Here is a tiny trained network, its code and every weight. The questions are about switching its units off for an input and a class, where a switched-off unit gives its printed mean instead of its output.

import numpy as np


def w(rows, s, z=0):
    codes = np.array(rows[::2]) - 128.0
    scale = np.full(codes.shape[1], s)
    scale[-1] = z or s
    return codes * scale


def f(y):
    return y / 2 * (1 + np.tanh(0.7978845608 * (y + 0.044715 * y**3)))


def log_softmax(a):
    a = a - a.max(-1, keepdims=True)
    return a - np.log(np.exp(a).sum(-1, keepdims=True))


def net(x, mask):
    res = np.array(x, float).reshape(1, 3) / 4 @ E
    y = f(res @ A[0][:, :-1].T + A[0][:, -1])
    res = res + np.where(mask, y, B[0][:, -1]) @ B[0][:, :-1]
    return log_softmax(res[-1] @ U[:, :-1].T + U[:, -1])


A, B = {}, {}
E = w([
[206,34,206,141,255,221,165,141,118,130],'x0',
[79,136,133,107,120,137,56,151,222,245],'x1',
[172,152,68,202,150,85,76,211,114,153],'x2',
],0.007)
A[0] = w([
[150,104,134,144,165,146,115,157,130,145,179],'n1',
[140,104,132,142,163,150,104,163,139,161,194],'n2',
[73,138,135,92,96,128,122,101,174,146,252],'n3',
[140,109,134,137,162,145,85,164,148,173,177],'n4',
[127,184,2,156,106,60,97,143,122,127,202],'n5',
[113,126,154,105,113,138,174,80,130,106,206],'n6',
[186,106,154,140,157,147,185,119,63,77,180],'n7',
[124,189,21,147,91,48,102,144,118,121,200],'n8',
[120,123,152,105,120,133,151,105,125,116,149],'n9',
],0.011,0.0042)
B[0] = w([
[168,135,149,167,165,158,121,139,171,134,166],'n1',
[166,143,150,156,160,149,102,137,175,150,168],'n2',
[110,179,180,51,94,163,121,69,123,139,200],'n3',
[199,155,150,165,167,145,72,149,182,182,170],'n4',
[105,143,30,128,58,56,55,231,2,178,245],'n5',
[67,110,127,76,113,130,169,87,98,79,182],'n6',
[97,17,40,161,212,133,203,137,198,37,229],'n7',
[89,180,70,115,58,73,87,165,19,168,249],'n8',
[89,114,137,109,111,132,159,96,100,91,150],'n9',
],0.0083,0.011)
U = w([
[142,116,173,140,126,139,156,126,109,125,2],'0',
[52,157,221,33,61,153,167,30,100,100,175],'1',
[163,101,162,169,144,140,152,139,155,124,17],'2',
[115,7,63,165,209,145,208,114,195,3,175],'3',
[223,188,250,160,169,180,60,116,232,214,224],'4',
[180,128,58,244,140,56,86,229,69,154,88],'5',
[75,202,31,88,3,30,72,186,10,178,128],'6',
],0.0055,0.0036)

Each question gives the input, the list of numbers given to net, and the class t.
The units are the neurons (one row each of A and B). Each row of codes is followed by its name. A weight is (code - 128) times the scale printed after its matrix; where a second scale follows, it is the last column's (A, B and U).
mask holds one flag per neuron, in row order. A switched-off neuron (its flag False) gives its mean, the last column of its row in B, instead of its output. The means were averaged over made-up inputs and are rounded, as every weight is.
A unit's drop is (log p(t) with every unit on - log p(t) with that unit switched off) / (log p(t) with every unit on - log p(t) with every unit switched off).
The circuit of an input: a set's keep is (log p(t) with only the set's units on - log p(t) with every unit switched off) / (log p(t) with every unit on - log p(t) with every unit switched off). Starting from all 9 units, units are removed one at a time, each time the one whose removal leaves the highest keep (on an exact tie, the one counted first), for as long as the keep stays at least 0.8.
circuit, biggest first: the units of the circuit, biggest drop first
top k neurons: the k neurons with the biggest drops, biggest first
drop of u: that unit's drop, to one decimal
input [0,2,0], class 4: circuit, biggest first	n5; n8; n7
input [8,-2,8], class 3: circuit, biggest first	n7
input [8,2,0], class 4: circuit, biggest first	n4; n5
input [7,3,-1], class 4: top 2 neurons	n4; n2
input [-6,5,-7], class 1: top 2 neurons	n3; n5
input [3,0,-7], class 3: top 3 neurons	n8; n7; n5
input [1,1,-2], class 1: top 2 neurons	n7; n5
input [2,2,-3], class 1: top 2 neurons	n7; n5
input [-2,0,-4], class 1: top 2 neurons	n5; n8
input [4,-8,8], class 3: drop of n7	0.3
input [-1,2,-4], class 1: drop of n5	0.2
input [5,-1,-7], class 3: drop of n7	0.1
